Here is a tiny trained network, its code and every weight. The questions are about switching its units off for an input and a target symbol, where a switched-off unit gives its printed mean instead of its output.

import numpy as np


def w(rows, s, z=0):
    codes = np.array(rows[::2]) - 128.0
    scale = np.full(codes.shape[1], s)
    scale[-1] = z or s
    return codes * scale


def f(y):
    return np.maximum(y, 0)


def softmax(a):
    e = np.exp(a - a.max(-1, keepdims=True))
    return e / e.sum(-1, keepdims=True)


def log_softmax(a):
    a = a - a.max(-1, keepdims=True)
    return a - np.log(np.exp(a).sum(-1, keepdims=True))


def net(x, mask):
    ids = ['ΨΩβδεζσ'.index(c) for c in x.split()]
    T = len(ids)
    res = E[ids] + P[:T]
    u = 0
    for l in range(3):
        r = res
        for j in range(2):
            rows = slice(2 * j, 2 * j + 2)
            q, k, v = (r @ M[l][rows].T for M in (Q, K, V))
            z = softmax(np.where(np.tri(T) > 0, q @ k.T / 2**0.5, -1e9)) @ v
            o = O[l][rows]
            res = res + np.where(mask[u + j], z, o[:, -1]) @ o[:, :-1]
        u += 2
        y = f(res @ A[l][:, :-1].T + A[l][:, -1])
        res = res + np.where(mask[u : u + 8], y, B[l][:, -1]) @ B[l][:, :-1]
        u += 8
    return log_softmax(res[-1] @ U[:, :-1].T + U[:, -1])


Q, K, V, O, A, B = {}, {}, {}, {}, {}, {}
E = w([
[207,88,90,49,111,60,120],'Ψ',
[168,184,249,206,54,135,153],'Ω',
[117,113,135,174,230,115,130],'β',
[235,111,101,93,124,169,58],'δ',
[125,99,198,81,140,143,124],'ε',
[131,201,127,105,181,179,95],'ζ',
[149,13,204,206,174,152,97],'σ',
],0.013)
P = w([
[191,176,181,143,161,84,26],'0',
[47,93,144,105,171,90,147],'1',
[107,97,132,112,150,132,114],'2',
[110,95,142,94,166,135,154],'3',
[143,98,153,99,161,148,159],'4',
[159,101,166,104,159,153,178],'5',
[182,86,181,114,141,157,197],'6',
[227,97,217,123,112,168,192],'7',
[255,75,249,97,83,136,212],'8',
],0.0079)
Q[0] = w([
[56,187,63,172,12,41,173],'0.h0',
[1,113,16,175,26,115,144],'0.h0',
[195,197,232,243,27,89,150],'0.h1',
[69,75,115,156,214,74,131],'0.h1',
],0.0056)
K[0] = w([
[119,78,99,87,177,147,25],'0.h0',
[35,60,111,67,244,139,2],'0.h0',
[200,152,187,97,200,76,35],'0.h1',
[77,98,100,134,153,192,106],'0.h1',
],0.0065)
V[0] = w([
[116,23,135,3,129,116,175],'0.h0',
[77,61,39,39,168,186,135],'0.h0',
[112,130,116,182,176,98,84],'0.h1',
[131,141,153,133,207,156,77],'0.h1',
],0.0069)
O[0] = w([
[115,130,70,114,181,255,173,148],'0.h0',
[180,105,82,184,143,193,69,1],'0.h0',
[94,83,100,139,46,164,117,144],'0.h1',
[87,62,86,77,139,154,94,212],'0.h1',
],0.0087,0.0051)
A[0] = w([
[77,181,184,171,97,155,146,251],'0.n0',
[65,140,113,99,53,62,92,88],'0.n1',
[69,142,79,140,190,207,136,192],'0.n2',
[180,110,151,127,245,90,192,218],'0.n3',
[117,135,124,88,140,166,65,157],'0.n4',
[183,72,112,166,61,254,105,143],'0.n5',
[151,148,105,179,111,86,125,85],'0.n6',
[166,145,156,91,204,22,105,218],'0.n7',
],0.0068,0.0027)
B[0] = w([
[142,152,119,128,153,41,216,171],'0.n0',
[116,100,104,166,165,163,105,169],'0.n1',
[112,40,116,101,255,141,158,194],'0.n2',
[77,58,112,148,81,179,187,255],'0.n3',
[75,153,108,72,179,114,138,174],'0.n4',
[115,156,165,104,143,186,121,193],'0.n5',
[110,140,148,109,122,112,154,129],'0.n6',
[58,119,93,138,60,98,159,244],'0.n7',
],0.0081,0.007)
Q[1] = w([
[138,161,101,168,138,133,128],'1.h0',
[121,140,125,155,135,132,102],'1.h0',
[120,160,166,160,93,9,148],'1.h1',
[136,143,109,172,136,132,68],'1.h1',
],0.014)
K[1] = w([
[70,60,87,86,105,138,87],'1.h0',
[96,107,141,70,134,100,71],'1.h0',
[67,69,133,66,108,47,1],'1.h1',
[71,100,100,46,153,125,178],'1.h1',
],0.0055)
V[1] = w([
[135,134,115,106,142,93,124],'1.h0',
[179,183,181,173,64,1,185],'1.h0',
[178,92,212,142,111,142,60],'1.h1',
[176,81,138,67,80,139,184],'1.h1',
],0.008)
O[1] = w([
[114,126,133,112,156,154,135,151],'1.h0',
[42,139,77,156,164,194,115,115],'1.h0',
[38,127,128,106,254,51,154,33],'1.h1',
[177,166,82,102,192,120,192,255],'1.h1',
],0.0097,0.0034)
A[1] = w([
[138,146,187,113,74,202,112,140],'1.n0',
[95,65,210,230,125,110,131,252],'1.n1',
[118,171,147,163,3,171,101,152],'1.n2',
[233,117,4,67,153,181,73,150],'1.n3',
[79,128,77,106,200,91,175,112],'1.n4',
[186,128,217,104,92,129,174,82],'1.n5',
[107,41,155,201,176,109,118,190],'1.n6',
[134,108,118,103,192,40,79,111],'1.n7',
],0.0062,0.0029)
B[1] = w([
[57,17,150,112,171,130,97,156],'1.n0',
[113,123,21,3,76,160,117,215],'1.n1',
[164,116,117,128,242,131,133,149],'1.n2',
[63,242,123,182,185,146,78,230],'1.n3',
[196,39,199,144,168,104,130,222],'1.n4',
[116,86,191,203,54,159,141,255],'1.n5',
[229,175,28,143,84,179,166,203],'1.n6',
[97,180,117,112,224,77,173,152],'1.n7',
],0.0054,0.008)
Q[2] = w([
[8,132,91,168,216,87,63],'2.h0',
[9,126,108,124,126,150,187],'2.h0',
[20,136,170,198,94,70,142],'2.h1',
[21,92,122,3,135,154,214],'2.h1',
],0.0061)
K[2] = w([
[68,67,88,81,146,117,108],'2.h0',
[109,187,111,96,62,5,62],'2.h0',
[1,124,49,137,147,147,63],'2.h1',
[134,163,112,70,78,51,135],'2.h1',
],0.0073)
V[2] = w([
[157,13,89,124,3,152,247],'2.h0',
[172,83,19,178,174,185,138],'2.h0',
[64,91,220,70,182,237,111],'2.h1',
[115,127,246,97,135,139,155],'2.h1',
],0.0063)
O[2] = w([
[38,176,131,38,134,141,78,255],'2.h0',
[128,147,169,132,213,55,37,136],'2.h0',
[127,177,1,167,10,57,110,240],'2.h1',
[129,214,60,122,133,84,149,184],'2.h1',
],0.0085,0.0066)
A[2] = w([
[147,181,242,17,189,91,107,107],'2.n0',
[85,141,228,109,81,162,61,85],'2.n1',
[116,229,104,93,170,27,103,57],'2.n2',
[115,158,175,138,242,215,158,252],'2.n3',
[47,113,18,180,195,197,11,119],'2.n4',
[253,97,232,74,71,17,80,123],'2.n5',
[171,127,67,219,124,69,193,145],'2.n6',
[139,51,190,125,40,110,75,226],'2.n7',
],0.0054,0.003)
B[2] = w([
[50,140,224,120,209,134,101,213],'2.n0',
[90,147,50,89,185,86,81,151],'2.n1',
[132,92,64,141,135,56,126,173],'2.n2',
[169,212,152,184,55,157,188,187],'2.n3',
[157,168,113,166,165,125,171,253],'2.n4',
[110,75,208,255,74,54,89,198],'2.n5',
[194,154,176,114,143,130,62,175],'2.n6',
[126,112,233,192,74,180,53,175],'2.n7',
],0.0072,0.0065)
U = w([
[155,185,185,82,180,227,147,217],'Ψ',
[84,134,122,155,128,102,112,58],'Ω',
[33,107,178,103,95,128,30,121],'β',
[181,72,155,171,131,55,164,184],'δ',
[136,192,29,18,83,95,136,161],'ε',
[112,96,155,166,20,119,76,148],'ζ',
[76,77,142,96,188,3,140,3],'σ',
],0.0057,0.0032)

Each question gives the input, a string of symbols that net reads in full, and the target symbol t.
The units are the heads (2 rows each of Q, K, V and O) and the neurons (one row each of A and B). Each row of codes is followed by its name. A weight is (code - 128) times the scale printed after its matrix; where a second scale follows, it is the last column's (O, A, B and U).
mask holds one flag per unit, layer by layer, with each layer's heads first. A switched-off unit (its flag False) gives its mean, the last column of its rows in O or B, instead of its output. The means were averaged over made-up inputs and are rounded, as every weight is.
A unit's drop is (log p(t) with every unit on - log p(t) with that unit switched off) / (log p(t) with every unit on - log p(t) with every unit switched off).
The circuit of an input: a set's keep is (log p(t) with only the set's units on - log p(t) with every unit switched off) / (log p(t) with every unit on - log p(t) with every unit switched off). Starting from the 12 units with the biggest drops (on a tie, the unit counted first), units are removed one at a time, each time the one whose removal leaves the highest keep (on an exact tie, the one counted first), for as long as the keep stays at least 0.8.
circuit, biggest first: the units of the circuit, biggest drop first
k most important neurons: the k neurons with the biggest drops, biggest first
top k neurons in layer l: the k neurons of layer l with the biggest drops, biggest first
input β Ψ δ Ψ σ σ ε δ δ, target δ: circuit, biggest first -> 1.h0; 2.n5
input Ψ δ Ω Ψ σ Ψ ζ Ψ, target Ψ: top 2 neurons in layer 0 -> 0.n0; 0.n3
input σ ε δ Ω ε Ω β Ψ Ω, target σ: circuit, biggest first -> 0.h0; 1.h1
input β ζ ε, target ζ: most important neuron -> 0.n3
input Ψ δ Ψ ζ Ψ, target ζ: circuit, biggest first -> 1.h0; 0.h0; 1.h1; 2.n5
input δ ζ ε ε, target ε: 2 most important neurons -> 0.n7; 0.n2
input δ β Ψ ε ζ Ψ ζ ζ, target ζ: 3 most important neurons -> 1.n5; 2.n5; 1.n3
input ε ζ δ ε, target δ: circuit, biggest first -> 1.h0; 0.h0; 0.n7; 2.n5
input δ Ψ Ψ ε ε β ε δ Ψ, target δ: top 3 neurons in layer 1 -> 1.n3; 1.n1; 1.n5
input σ Ψ δ, target Ψ: 3 most important neurons -> 1.n3; 1.n4; 0.n4
input ζ ζ β Ψ Ω ε, target ζ: circuit, biggest first -> 0.h0; 2.h0; 1.h1; 2.n7
input σ β ε ε δ ε, target δ: circuit, biggest first -> 1.h0; 2.n5; 0.h1
input ε Ψ ζ Ψ δ ζ δ β, target δ: circuit, biggest first -> 0.h0; 1.h0
input Ψ σ β ζ Ω β, target Ψ: top 2 neurons in layer 0 -> 0.n0; 0.n3
input Ψ β δ ζ Ψ ζ Ψ, target ζ: 3 most important neurons -> 1.n3; 0.n7; 2.n5
input Ψ ζ β, target ζ: circuit, biggest first -> 1.h1; 0.h0
input β ζ ε ζ β, target ζ: 2 most important neurons -> 1.n1; 2.n7
input δ Ω ε Ψ Ψ ζ Ψ ε δ, target δ: 2 most important neurons -> 0.n3; 0.n0
input Ω β σ β ζ ε ε, target Ω: circuit, biggest first -> 1.h0; 0.h0; 0.n0; 2.h0
input β Ψ Ψ Ω, target β: most important neuron -> 0.n7
input ζ ε σ σ ζ Ψ δ Ψ, target δ: 3 most important neurons -> 0.n7; 1.n3; 2.n5
input β ε Ω ε Ψ Ψ β, target β: most important neuron -> 0.n7
input Ω σ Ψ Ψ β β ε Ω δ, target Ω: 2 most important neurons -> 0.n0; 2.n4
input Ψ ε ε σ Ψ ζ ζ, target ζ: 3 most important neurons -> 1.n5; 2.n5; 1.n1
input Ψ ε ε β ζ δ, target ζ: top 2 neurons in layer 0 -> 0.n5; 0.n0
input Ω ε ε, target Ω: 3 most important neurons -> 2.n4; 0.n0; 0.n7
input δ δ ε β δ ε ε ζ, target ε: top neuron in layer 0 -> 0.n5
